[128 = 0]

rr-jr: [ 86  91  85 157 118 119  90 129 134 106 134 122  75 191 111 121 172 118
 162 156 111  94 139 133]
tb-gh: [115 123  83  80 102  87 101 160 156  91 114 111 138 114 109 155  79 120
  92 133 106 103 128 121]
zd-ll: [178 122 125 133 108  58 114 129 121 121 139 143 101  23 151 147  79 103
 106 153 127  96 114 105]
zd-ll: [147 136 136  74 159 138 149 167 144 167  91 165 177 150  95 124 111 136
  89  95 106 161 172 138]
rr-jr: [130 131 128 126 130 135 125 119 172 124 145  98 142 110 110  99 150 122
 149 134 122 150 127 111]
lb-gr: [157  81  85 171 119 133  78 123 204 114 112 123 130 110 145  86 173 103
 172 133 129 178 149  83]
zc-sq: [ 98 118  72 112 134 125  93 149 130 120  98 126 121 198  89 148 146 121
 131 153  99 108 154 148]
rr-jr: [132 131 142 128 151 126 121 137 104 138 122 140 142 135 122 105 141 118
 136 119 122 134 151 139]
lb-gr: [124 102 121 173 105 142 107 128 154 110 145 121 103 136 164  98 168 127
 151 120 137 141 136 112]
zc-sq: [ 91 137 131 107 117 131 159 146 122 118 152 125  96 174 143 134 137 161
 121 119 121 103 134 152]
zd-ll: [162 118 129 145 119 146 154 117 164 149 124 149 118 109 162 136 132 145
 128 121 145 160 123 108]
zc-sq: [112  90 118 156 128 159 119 142 139 137 110 160 113 200 134 111 163 135
 134 103 128 144 155 130]
lb-gr: [139 148 132  81 159  75 146 150 107 144 138 144 117 109 110 121 122 125
 130 147  98 101 158 150]
rr-jr: [ 89 143 143  98  90 145 159 163 143 119 160 115 109 163 127 146 116 165
  72 103 116 103 128 144]
rr-jr: [131 110 115 119 171 119 116 127  87 136  74 170 157 162 121 127 113 114
 148 116 133 139 144 140]
tb-gh: [150 172 188 156 163 131 130 104  82 158 174 102 134  77 112  81 179 105
 162 154 124 129 137 143]
zc-sq: [157 147 125 127 123 123 116 112 128 117 118 107 160  68 143 142 101 116
 125 136 143 144 105 114]
rr-jr: [134 113 113  81 138 126 172 131 211 140 122 137 138 134 114 118 121 153
 136 114 119 164 134 106]
lb-gr: [156 100 133 109 143  94 197  97 157 152 126 177  95  97 149 143  89 151
 147 127 146 133  99 104]
rr-jr: [ 57 137 145  89 115 136 204 113 191 128 209  82  69 179  80 114 160 176
 147 143 106  96 102 134]
zc-sq: [146 132 152 122 120  85 185 103 117 144 164 148  71  74 149 158  91 146
 122 150 138  89  90 123]
lb-gr: [146  87 109 167  99 124  63 142 193 107 133 112 135  91 119  82 152  90
 130 121 117 153 147  83]
zd-ll: [117 112 137 168 129 156 113  90  94 125 105 131 144 143 121 143 112 115
 136 122 157 132  89 121]
lb-gr: [139  86 100 129 155  87 109 124  96 150  79 189 112 147  90 155  96 100
 126 146 117 100 134 129]
tb-gh: [129 116  81 113  80 133 139 158 178  99 117 134 104 144 197 164 113 168
 103 112 136 137 132 120]
zd-ll: [173 123 111 158 143 130 124 119 130 124 112 144 126 105 215 104 165 133
 185 128 153 173 149 121]
zd-ll: [162 122 124 187 105 143 113 104 138 121 138 120 108  86 189 127 154 125
 151 141 155 148 114 107]
tb-gh: [139 157 143 126 152 143 130  95 118 119 125  93 178  93 135 111 129 121
 165 130 149 162 106 124]
zd-ll: [100 171 133  57 152 151 157 165 162 162 142 103 154 182  47 121 158 148
 102 134  78 132 169 159]
rr-jr: [158  90 112 141 139 148 133 126 159 128  80 171 155 139 184 112 125 138
 151  85 158 191 140 104]
zd-ll: [ 99 107 150 147 106 106 102 111  92  95 139 119 128 107 106 131  78 102
 108 115 141  88  84 115]
lb-gr: [ 97 159  97 121 125 167 109 135 131 113 123  81 143 182 119 140 169 139
 140 148 118 134 138 153]
tb-gh: [159  78 118 175 130 148 109 110 125 144  73 183 139 135 147 140 109 113
 125 105 156 160 120 102]
lb-gr: [147 107 131 158 142 150 164 108 122 153 111 175 102 155 181 132 146 153
 157 116 156 154 128 128]
lb-gr: [112 169 126  60 119 118 170 159 173 138 167  96 115 130  94 141 131 158
  97 145  90 109 143 145]
tb-gh: [157 139  89 107 117 122  69 140 192 119 108  81 185  70  69 132 117  88
 105 155 101 153 135  98]
zc-sq: [111  71 118 159 140 124 141 107 116 124 109 178  90 181 159 118 133 137
 171 110 151 128 121 122]
tb-gh: [161 104 134 192 129 188 111  83 160 157 101 133 155 120 118 125 150 111
 143 125 156 186 106  92]
tb-gh: [126 155 187 125 129 195 161 106 178 147 155  84 190 109  94  92 139 139
 117  92 142 187 105 106]
zc-sq: [138 178 138 115 105 146 167  94 146 127 158  77 131  76 141 172 108 153
 116 156 146 129  74 123]
tb-gh: [145 103 130 147 134  94 101 138  90 138 113 168 112 113 120 130 110 100
 113 131 121 102 142 128]
rr-jr: [105 127 126 153 128 142 107 102 100 107 125 106 136 143 126 129 133 117
 151 135 144 122 103 131]
tb-gh: [175 142 138 170 145 110  95 110  85 138 130 128 128  64 150 114 149  94
 156 159 135 130 135 127]
zd-ll: [122 136 140 145 146 155 114 124 120 112 128 108 161 140 156  78 169 125
 172 107 142 167 144 132]
lb-gr: [121 152 134 107 128 144 135 130 121 133 122 114 153 133 106 149 112 133
 104 127 125 128 119 138]
zd-ll: [144  90  78 119 132  69 127 121  75 138  67 204  82 140 130 217  52 121
 103 158 131  71 107 136]
zc-sq: [115 125 175 117 130 155 161 139 150 147 147 136 145 143 106  97 129 142
 104  84 126 147 135 123]
zd-ll: [ 94  92 146  97 154 165 184 124 143 145  89 178 157 215 110 123  98 162
 123  61 146 162 120 127]
rr-jr: [120 135 149  81 184 135 184  92 132 146 108 136 175 143  98 113 106 142
 168 111 142 163 106 128]
rr-jr: [136  97  77 150  82 149 116  99 240  93 130  86 124 101 151 135 133 136
 152 138 147 169  90  71]
lb-gr: [ 96 131  96 126 130 146 150 123 123 128 127 128  86 203 143 154 163 160
 155 151 126 112 131 155]
tb-gh: [137 127 151  84 153  49 127 180  48 123 118 186 126 106 147 114  76 115
  98  99 111  83 169 158]
zc-sq: [153 128 100 122 102 111 123 136 116  95  96 142 136  93 205 170  75 140
 110 115 156 133 111 121]
zc-sq: [126 126  90 136 142 163 125  36 149  94  77  81 194 111 129 165  87 123
 192 147 185 179  35  92]
zc-sq: [125 105 116 141 140  93 101 156 100 134 130 161  87 153 125 107 158 111
 138 140 102  96 173 145]
[154 179 120  39 137 101 125 204 201 160 151  97 161  89  50 107 148 120
  73 148  49 135 204 138] -> lb-gr
[130 138 137 148 127 109 152 112 118 156 175 127  55 119 117 138 164 133
 142 180 112  84 125 140] -> zc-sq
[ 70 148 123  83 139 187 117 181 123 154  99 123 170 252  34 143 147 138
  67 106  84 124 174 172] -> zd-ll
[ 93  73 144 176 103 146 114 113 108  84 117 148 128 160 176 107 103 129
 137  66 173 134  96 107] -> zd-ll
[117 131 123  86 134 137 123 162 154 125 109 126 172 151 101 114 118 130
 103  98 111 150 155 130] -> rr-jr
[102 169 102  74 122 114 122 147 121  99 129  85 148 133 113 156 108 136
 112 146 111 105 125 151] -> zc-sq
[114 107 101 143  96 121  96 170 123  99 124 141  99 160 172 127 139 133
 111 111 122 111 158 136] -> zd-ll
[ 98 184 189 111 112 121 115 151  64  99 178  77 158  90 118 110 107 118
  85 108 122  90 120 154] -> lb-gr
[138 120 129 166 104 154 119 125 147 120 138 121 117 121 170 117 154 134
 134 118 144 149 128 115] -> zd-ll
[112 122 150 104 144 149 161 131 152 134 127 135 154 156 120  99 128 147
 133  89 132 158 133 125] -> zd-ll
[139 116 175 142 115 134 144 174 128 153 155 169 106 132 152  89 147 139
  88  81 117 130 175 133] -> zc-sq
[112 107 135 135 100 162 129 122 183 134 133 115 139 141  80 134 116 129
  92 111 126 140 106 101] -> tb-gh
[142 101 111 146 109 137  99 159 181 142 127 139 116 136 110 110 159 116
 106 124 104 142 167 111] -> lb-gr
[128 107 138 106 100 103 144 168 122 111 121 171 119 122 172 140  70 146
  74  76 136 114 134 125] -> tb-gh
[ 91 132 110 133 100 191 169 124 156 139 133 122  91 216 139 174 155 181
 114 129 135 128 114 144] -> lb-gr
[141 109 104 121 126 114 133 118 143 142 103 152 117 125 108 166  97 125
 113 144 126 119 113 116] -> zc-sq
[144 135 132 107 116 141 136 148 182 129 131 116 157 104 132 113 125 137
 107 105 124 163 140 111] -> rr-jr
[152 102 102 133 148 116  91 102 129 115  72 138 180  98 116 132  88  94
 148 126 146 158 107 100] -> zc-sq
[144 158 101 194 138 196  70  98  80 152  89 103 149 161 117 166 185 104
 144 179 137 146 128 150] -> zd-ll
[111 150 103  91 134 108 118 165 123 127 133 117 116 157 104 134 147 130
 118 152  91 100 165 158] -> zd-ll
[139 160 136  94 103 120 157 123 168 132 157  93 131  71 106 159  94 140
  90 146 120 118  98 115] -> rr-jr
[ 97 102  93 154  90 128 110 133 128 104 132 129  73 172 145 158 135 137
 121 142 128  91 118 131] -> rr-jr
[100 134 125  66 117 178 192 185 218 169 141 140 118 220  93 130 161 189
  77  96  89 152 177 143] -> zd-ll
[166 165 123  84 157 122 172 115 154 191 123 132 129 101  68 172 121 135
 111 180 101 129 127 134] -> zd-ll

sf_rc: [123 112 143 121 115 141 129 153 147  79 165 133 118  76 112 187  93 153
 171 133 169 152 107 132]
mf_sd: [155  86 115 125  81 132  73 100 146 156 164  39 125 118 130 182 124 155
  64 138 131 124  99  39]
sf_rc: [116  74  56 146 118 133  79 138 135 158 120  82 114 166 160  93 152 119
  71 118  97 131  85 172]
qg_pr: [109  92  94 165  99 142 133 154 148 153  88 135 105 124 150 138 109 116
 126 155 139 126 110 162]
qg_pr: [133 134 138 141 104 115 104 128 113 123 114 135 137 152 113 109 125 127
  99 128 115 110 120 130]
mf_sd: [147 146 128 168  63 117 174 120 179 177  77 182 157 129  70 128  70 160
 184 178 117  81 130 103]
qg_pr: [121 126 132 149  98 119 115 131 124 146  97 150 128 145 127 126 111 121
 113 145 125 108 121 130]
sf_rc: [117  96  93 140  73 119 113 119 176 208 110 133 144 170 147  96 103 151
  91 134 114  72 108  95]
sf_rc: [121 145 138 179  73 112 134 171 128 119  65 188 136 137  99  97 101 130
 138 153 127 102 127 170]
sf_rc: [131 107 103 150  94 135 112 126 136 138 116 102 131 140 141 110 137 128
  85 155 127 101 107 141]
qg_pr: [143 144 144 121 141 128 153 130 145 126 144 134 140  96 106 161 115 146
 176 133 145 141 147  81]
mf_sd: [100 126  64  91 156 134 223  73  98 125 138 113 139 106 196  48 186 110
  97 110 102 114 129 213]
mf_sd: [172 134 164 162 105 142 110 140 142 115 114 109 121 127  71 174 106 133
 138 156 145 131 136  75]
mf_sd: [134 137 173 139 142 139  44 177 139 125 144  96 136 145 166 139 161 121
  86 169 186 106 154  63]
qg_pr: [121 100 113  92 175 154 151 149  93  45 179  58  85  90 162 113 178 116
  83  37 142 197 132 170]
sf_rc: [119 104 163  81 177 172 135  82 121 117 171 112 107 179 183 118 138  87
  66 100 174  89 136 106]
sf_rc: [ 97 105  72 144 108 125 181 114  94 107 115 150 147  80 176 124 134 109
 113 174 151 112  94 191]
qr_zq: [155 164 164 115 153 131 138  78 115 135 124 137 143 178 101  99 138 110
 121 130 107  95 151 108]
sf_rc: [170 161 112 156 135 126 181  76  47  80  91  93 140 111 101 101 184  87
  92 161  92 135 136 174]
qr_zq: [142 135 123 136 131 146 193 113 141  97 128 164 159 143 105  80 118 126
 144 136 148  83 125 150]
qg_pr: [143 141 151 116 156 136 122 121 115  87 147 129 126 148  99 115 134 121
 136 105 122 136 128 147]
mf_sd: [147 117 106 152 151 157 154 155 145  73 131 136 122 119  83 125 120 125
 185 134 137 152 108 193]
qg_pr: [136 112 155 142 138 167 154 124 158 139 104 153  88 150 103 168  81 106
 169 133 149 129 134 127]
sf_rc: [ 99 152 140 130  62  68 114 128 101 167  99 171 158 114 146 120 111 149
  95 132 111 101 133  91]
qr_zq: [105  89 125 110 126 139  83 112 161 176 151 126 107 135 154 197  90 131
 144 149 141 127  98 103]
qr_zq: [110 111  66 127 145 130 161 152 155 142 136 127 146 112 162  82 151 141
 144 120 130 130 124 160]
qr_zq: [134 127 110  94 153 134 127 128 144 113 177  80 133 115 139 100 165 152
 124  95 116 145 131 134]
mf_sd: [130 132  96 140 101 123 156 162 170 111 130 143 143  94  90 104 114 174
 189 126 111 140 114 177]
qg_pr: [120 135 119 122 164 135 184 151 156 130 142 157 137  64 133 174 113 141
 219 146 166 159 149 106]
sf_rc: [136 133 139 109 159 136 185 111 115  84 149 154 121  98  91 162 101 126
 185  97 135 163 127 137]
qr_zq: [143 123 131 148 153 137 124 138 123 126 116 136 125 141 111 150 120 107
 143 135 143 140 132 106]
qg_pr: [145 116 109 131 156 143 136 151 162 116 150 127 140 140 103 111 124 142
 160 107 139 135 123 120]
mf_sd: [135 116 118 128 180 151 150 132 129 111 131 136 105 132 109 150 119 106
 175 109 131 167 126 151]
qg_pr: [122 158 132 100 125  67  88 148  96 117 172 130 191 113 141  93 157 167
  89  86 127 125 138  53]
qr_zq: [170 128 160 133 148 160 162 117 106  69 135  96 108 131  91 136 133 106
 106  99 150 143 144 106]
qr_zq: [ 66 125 103  91 135  90 127 117 127 179 152 194 176 125 204 113 118 138
 131 137 147  87 116 110]
sf_rc: [ 93 125 108 154  66 100  96 173 151 164 104 153 153 100 167 125 120 156
 122 183 145  98 117 129]
mf_sd: [137 140 141 101 154 136 153  77  97 119 150  97 128 107 151 149 155 110
 109 141 135 129 142 108]
qg_pr: [139 168 151 117  88  98 182  74  87 151 103 119 147 105 134 110 145 131
  78 126 104 102 167  76]
mf_sd: [104 114 110 101 113 104  98 134 108 103 159 117 120 112 133 122 130 151
 111  77  98 160  97 168]
qr_zq: [115  77 116  86 136 153  87 119 207 186 181 100 104 171 147 141  97 158
 131  85 127 119 106  92]
sf_rc: [148 122 108 128 119 121 119 110 107 111 140  82 126 105 106 147 143 136
 115 122 101 159 111 128]
mf_sd: [131 137 161 133 116 119  48 193 126  75 154 103 124 115 118 135 144 151
 113 118 145 153 126 128]
qr_zq: [131 139 121 108 150 129 117  94 104 116 154  87 128  84 147 169 163 122
 140 174 118 151 121 149]
mf_sd: [103 132 154 135  45  77  52 143 132 174 110 163 145 155 127 128  88 162
  86 125 110  90 112  84]
qr_zq: [160 155 153 139 156 132 123 111 113 124 114 131 135 161  90 124 136 108
 138 138 116 125 146 110]
qg_pr: [ 98 113 138  93 148 116  77 129 113 143 157 125 120 162 176 116 138 120
  77  80 130 126 125 107]
qr_zq: [149 147 128 161  90 117 150 202 121  31 125 129 146  87  73  76 139 164
 131  94 137 150 129 170]
[156 152 174 133 160 143 119 148 115  79 136 114 112 110  94 167 135 118
 158 133 149 164 152 114] -> mf_sd
[119 144 147 124 119 127 145 133 158 152 129 155 148 112 145 136 115 142
 154 164 160  96 148  94] -> sf_rc
[137 139 123 131  88 126  98 131 161 142 119  94 113 130 102 107 138 161
 138 139  75 130 121 178] -> qr_zq
[116 116 105 160  88 122 131 144 140 159  92 140 129 109 141 143 113 131
 132 171 134 118 119 134] -> qg_pr
[134 108 157  99 142 136 114 150 129  85 182 109 120 130 123 138 115 143
  97  48 165 147 131  65] -> qr_zq
[ 86  92 140 127  89 131 115 135 122 177 103 114  73  91 199 205 104 112
  88 138 157 145 135  94] -> qg_pr
[ 85 112 130 117 174 134 122 173 145 132 143 182 115 107 164 177  99 118
 193 127 175 158 128 133] -> qg_pr
[131  86 123 144 133 177 126 150 146  73 140 118  97 143 123 131 114 111
 122 128 165 127  96 187] -> sf_rc
[121 139 126 178  32  94  85 103 120 198  52 153 146 156 128 126 107 126
  87 218  92  62 108 133] -> qg_pr
[142 173 151 118 162 141 210  79 103 106 120 150 144 101 125 127 147 103
 165 173 140 111 161 145] -> mf_sd
[127 115 106 107 103 138 134 143 157  95 167  76 118  89 132 106 148 170
 121 102 117 145 114 170] -> qr_zq
[166 151 164 138  65 113 120 113 151 129 134 113 145  86  62 190  91 177
 158 167 124 123 127  60] -> mf_sd
[115 164 145 155 130 124 148 175 135 128  81 179 141 148 139  61 143 117
 138 144 140  97 166 162] -> mf_sd
[ 93  83 121 111 159 123  47 131 114 145 154 148 113 178 160 163 104 104
 108 102 138 138  86 122] -> mf_sd
[148 115 120 169 101 154 159 137 149 122  91 126 107 118  94 146 104 122
 152 158 133 130 121 153] -> qg_pr
[139 123  86 131 143 125 167 101 118 138 120 122 135 122 113 119 136 122
 145 121  98 144 119 145] -> sf_rc
[132 114 103 136 163 149 193 113 122 177  79 112  92 160 153  91 148  85
  99  82 109 141 168 120] -> mf_sd
[142 103 124 139 171 148 130 146 137 134 129 128 117 156 121 144 116 106
 132  99 156 145 136  79] -> qr_zq

dppg: [ 75 123  67 114 172  94 147 107  98  97 120  85 149 142  95 135 178 150
 146 159 212 119  97 106]
cqgt: [117 121  97 183 140 137 151 131 158 142 155 122 155 106 128 103  96 154
 114 132 105 145 158  84]
dhlz: [153 126 119 124 138 100 139 134 142 128 125 136 135 119 130 139 147  96
 127 133 121 163 145 112]
drlq: [110 123 132 125 110 117 131 109  96 127 113 103 141 147 118 131 136 128
 162 142 137 117 120 143]
dppg: [128 121 140 157 134 154 117 207 102 162 175 185 114  95 187 129  96 145
  82 128  80 163 142 113]
dhlz: [ 94 126 213  93  63 161  96 101  62 141 101 128 110 173 134 127 118 124
 164 116 131  66  77 192]
mjls: [ 61 127 117 126 155 105 152  84 119 124 108 127 161 133  85  91 166  81
 162 130 189  92 118 159]
dhlz: [136 138 131 149 148 164 108 117 230 118 131 152  91  96 109 109 116 162
  90  85 110  94 141 116]
cqgt: [109 118 149 136 112 145 101 144 139 136 124 135  88 121 145 127 138 187
 126 125 124 105 115 128]
cqgt: [126  85 127  89  89 116 146 170 119 152  98 189  70 156 182  81 144 129
 157 159 179 125 123 196]
dhlz: [117 156 151  96 143 117 134 109  72 139 131 102 168 144 133 101 145  79
 122 132 199 113  92 128]
mjls: [124 111 108 118 128 109 147 110 119 105 120 124 142 145 103 166 134 105
 142 136 114 155 122 109]
dhlz: [117  78 103 131  74 131 148 150 117 137 110 142  91 161 158 113 107 184
 168 165 128 130 133 158]
dppg: [104 140  98 120 178 122 161 136  90 129 157 145 173 125 126 103 123  71
 100 133 179 141 118 121]
cqgt: [ 60 112 107 160 144 136 152 165  49 149 162 165 163 121 142 111 102 106
 135 148 120 137 137 160]
mjls: [149 132 179 110 100 101 113 141  82 149 114 130 133 132 152 150 155  83
 152 136 104 151 131 147]
dppg: [145 131 138 103 112 134 105 167  59 125 137 126 111 143 158 168 121 143
 126 143 115 141 111 149]
jtms: [121 107 152  84 128 135 137 121 174 120 105 211  87 138 120 116 142  70
 116 100 144 117 109 161]
dppg: [118 130 129 124 135 115 119 171  63 138 138 146 131 120 151 143 140 107
 140 145 119 142 137 172]
jtms: [ 92 128 137 160 108 166 133 150  14 146 178 112 180 143 147 149  54 139
 122 142  78 142 115 118]
drlq: [172 132 145 121 111 119 109 124 183 125 100 136  94 118 125 132 145 124
 144 115 101 123 156 159]
dppg: [156 135 157  99  88 138 137  85 117 130 116  86 144 171 130 118 103 121
 130 126 153 119  95 101]
jtms: [153 121 118 123 113 109 136 136 101 120 121 131 138 138 124 162 121  94
 155 140  86 160 152 156]
jtms: [151 132  74 154 145 115 143  98 208 107 113 100 130 114  90 110 128 148
 144 127 128 121 172 129]
dppg: [169 142 168 112  97 126 113 124 103 138 125 100 135 141 146 146 122 119
 129 128 110 141 119 114]
dhlz: [ 82 124 114 141 147 132 171  52 193 123 113 127 163 136  73  63 125  92
 135 107 180  88 122 114]
drlq: [172 145 110 118 139 116 126 156 100 125 140 120 137 124 144 146 121 110
 120 140 119 157 146 141]
cqgt: [114 119 118 107 139 163 129 134 142 107 136 172  99 138 119 134 102 132
  99 108 133 110 105 142]
mjls: [123 152 157 107 125 116 115 156  24 150 132 130 154 133 154 124 136  70
 152 143 140 123 129 205]
cqgt: [162  86 188 110  31 132 133 132 158 174  92 139  75 166 194  84 122 170
 149 145 137 132 111 110]
dppg: [ 73 107  62 149 188 130 131 177 142 108 152 175  99  95 124 138 149 174
 103 137 142 133 132 124]
drlq: [117  95 154 105 110 104 133 126 151 131 100 169  98 136 132 142 172 105
 141 128 129 146 112 117]
drlq: [135 127 163 117  92  98 109 130 100 147  96 104 116 136 148 127 171 133
 175 149 136 122 130 159]
jtms: [137 143 102 162 159  95 131 137 140 134 132 112 155  93 118 124 152 111
 143 138 113 148 176 134]
cqgt: [158 147 135 160 106 137 108 179  90 171 151  87 130 112 193  94 106 194
 125 156 127 131 151 129]
jtms: [151 139 124 100 150  97 130  92 199 110  93 125 114 123  97 114 180  94
 134 114 172 115 132 133]
drlq: [132 116 119  87 131 111 145 139  78 114 132 139 135 155 136 164 137  95
 119 143 148 164  95 108]
mjls: [157 113 123 113 126 124 113 121 200  97 107 143  78 124 109 172 149 153
 119 112  99 139 128 104]
cqgt: [ 98 111 174 139  92 104 125 114 102 155 107 116 140 135 137 126 162 121
 168 141 120 131 121 118]
jtms: [114 126 128 140 122 126 144 103 111 127 131 112 163 138 109 133 114 107
 140 129 114 135 128 114]
mjls: [ 87 106  80 113 194  98 141 154 184 108 115 204  87  97 112 115 196 106
 118 126 180 128 135 152]
dppg: [152 154 103 136 174 125 116 127 162 102 142 120 135  98 100 159 135 120
 100 109 107 139 147 109]
mjls: [169 102 105 166  87 115 125 157 146 133 123 109 108 122 149 162 112 189
 157 155  50 172 177 115]
dhlz: [106 106 101 124 111 119 138 111 114 107 106 118 122 152 103 146 129 142
 172 144 124 117 129 163]
jtms: [ 76 120 152 169 100 171 134  90 144 149 132 121 144 134 115  77  84 159
 138 112 121  77 122 128]
drlq: [ 79 107 174 141  97 111 135  93 137 160 104 111 137 137 133  91 168 141
 156 136 161 111 102  87]
dhlz: [ 86  61 140 119  68 131 181  80 167 134  89 181 115 177 110  94 109  97
 172 128 128 120 114 141]
jtms: [102 140 132 177 112 177 124 102 159 143 129 127 136 118 107  65  69 148
 150 105 103  58 165 201]
mjls: [ 88 112 121 102 150  84 148 127  99 125 105 166 137 132 113 127 185  55
 161 141 165 135 124 171]
cqgt: [109 142  95 153 176  81 128 113 151 117 116  99 152  94  91 129 189 117
 154 137 145 128 159 129]
mjls: [150 137 135 131 125 110 125 143  70 129 144 106 161 128 137 177 124 103
 129 141  85 174 134 105]
drlq: [ 99 105 126 168 117 113 135 167  83 152 135 169 143 109 140 137 122  97
 169 146  60 154 177 185]
dhlz: [141 164  76  92 184 120 115 148  89  95 142  90 127 128 126 140 149 150
 102 143 204 115 105 138]
cqgt: [201 157 179 127  73 153  75 175  40 146 154  74 125 137 186 190  81 178
 117 139  50 155 126 119]
dppg: [ 66 106 105 123 142  91 158 114 100 135 116 109 149 142 126  99 180 135
 152 162 211 127  98  98]
drlq: [118 150 154 135 120 138 112 125  95 153 138  80 144 130 153  96 130 166
 122 137 169 102 105 107]
jtms: [135 165 145 106 138 141 107 122  79 125 139  90 145 137 131 130 124 128
 113 124 161 103 100 135]
dhlz: [133 126  54 135 175  99 162 134 141 108 141 116 152 119 114 128 138 123
 118 149 159 163 146  97]
drlq: [129 147  82 174 160  84 134 103 193 135 110  60 148  92 107  77 179 170
 159 148 174 112 175 112]
cqgt: [174 159 147 129 120 145  63 162  96 112 143  86 102 113 142 205 121 192
 113 123  63 133 129 124]
dhlz: [109  93 162 144  76 156 134 142 120 156 132 163 111 143 158 117  90 149
 133 129  88 132 121 123]
mjls: [121 135  89 127 181  80 123 124 111  83 127 114 152 107  76 213 181  91
 140 132  97 168 142 113]
mjls: [111 111  96 147 141 117 154 137 127 131 140 135 144 123 129 120 124 129
 127 144 131 152 138 105]
drlq: [160 174  58 118 174 146 117 125 115  85 148  67 139 129 103 137  99 168
 108 131 165 100 132 151]
[133 140  67 123 171 105 153 160  78 126 157  99 160 127 150 118 133 135
 107 165 190 160 124  98] -> dhlz
[ 91 123 123 181 125 153 136 126 132 148 147 131 150 112 124  95  92 148
 133 124 100 111 151 133] -> jtms
[170 112 132  74 102 132 122 137 180 119  94 159  54 152 151 110 141 149
 125 126 171 111 111 159] -> cqgt
[146 114 248  97  33 177  74 157  77 156 109 198  68 153 171 163  89 103
 149  98  28 105 115 224] -> drlq
[161 114 196 125  83 126 123 116 191 159 108 148 104 126 154 112 140 118
 118 109 104 144 125  81] -> dppg
[ 86 129 138 159 138 134 147  93 142 141 133 133 167 118 100  94 119  94
 135 113 125 111 137 124] -> jtms
[139 163 108 136 195 126 128 124 156 114 159 122 159  92 106 134 136 100
  74 105 139 142 132  78] -> dhlz
[153 127 130 129 150 134 122 177 155 140 154 167 104 100 166 133 131 138
  72 121 120 164 129  80] -> mjls
[143 148  68 166 182 122  95 172 156 101 147 115 106  74 115 169 144 189
 115 130  88 136 176 139] -> mjls
[170 152 186  98 119 141  88 114 158 119 120 123 102 125 127 162 141 124
  97  92 108 121 102 100] -> mjls
[ 98 119 170 126 105 134 117 118  87 133 126 132 137 139 123 157 130 116
 140 122  98 127 105 122] -> cqgt
[135 124 134 112 104 111 130 113  94 123 109 108 137 152 121 146 135 110
 164 142 124 131 126 152] -> drlq
[116  81  63 104 140 125 187  86 250  97  93 179  88 153  90  75 131 124
 127 121 196 112 123 125] -> dhlz
[101 112 164 140  95 129 154  74 137 147 119 109 165 150 115 104 118 110
 140 123 132 126 106  74] -> drlq
[132 117 103 162 109 103 142 129 139 147 113  98 136 124 138  95 135 157
 172 159 130 132 169 143] -> dhlz
[101 107 129 157 117 155 134 131 179 146 134 146 105 120 143  85 111 184
 112 122 135 109 125  98] -> cqgt
[164 156  94 125 156 116 123 140 115 111 136 106 142 117 119 144 126 113
 127 133 125 137 154 155] -> jtms
[158 180 157 100 166 140  90 142 124 128 145 117 122 106 143 125 146 119
  76 104 165 109 106 121] -> dhlz
[111 172  70 133 215  90 109 182   6  99 165 112 182  91 107 199 160  75
 135 151 112 158 157 188] -> mjls
[139 102 205 103  47 124 116  85 189 153  61 141  75 157 137  87 156 129
 179 116 136  86 119 165] -> mjls
[131 105 172 116  81 117 115 114 147 138  95 128  97 143 138 138 157 147
 153 130 117 127 113 115] -> cqgt
[128 178 191 146 107 164 110  90  78 162 151  59 187 135 136  88  85 127
 116 111 138  86 106 109] -> mjls
[149 128 158 120 113 146 109 191  77 150 152 175 109 121 180 146 104 115
 106 129  85 154 132 155] -> dppg
[164 172  98  73 185 112 162  36 175  74 116  87 181 152  50 125 135  34
  99  95 203 117 100  95] -> dppg
[ 92 116  48 129 198 117 118 130 204  64 112 165  77  97  64 163 176 158
 129 115 137 104 146 165] -> dppg
[106 123 105 137 144 152 119 148 125 111 138 162 108 118 115 143 108 140
 125 119 102 111 139 174] -> drlq
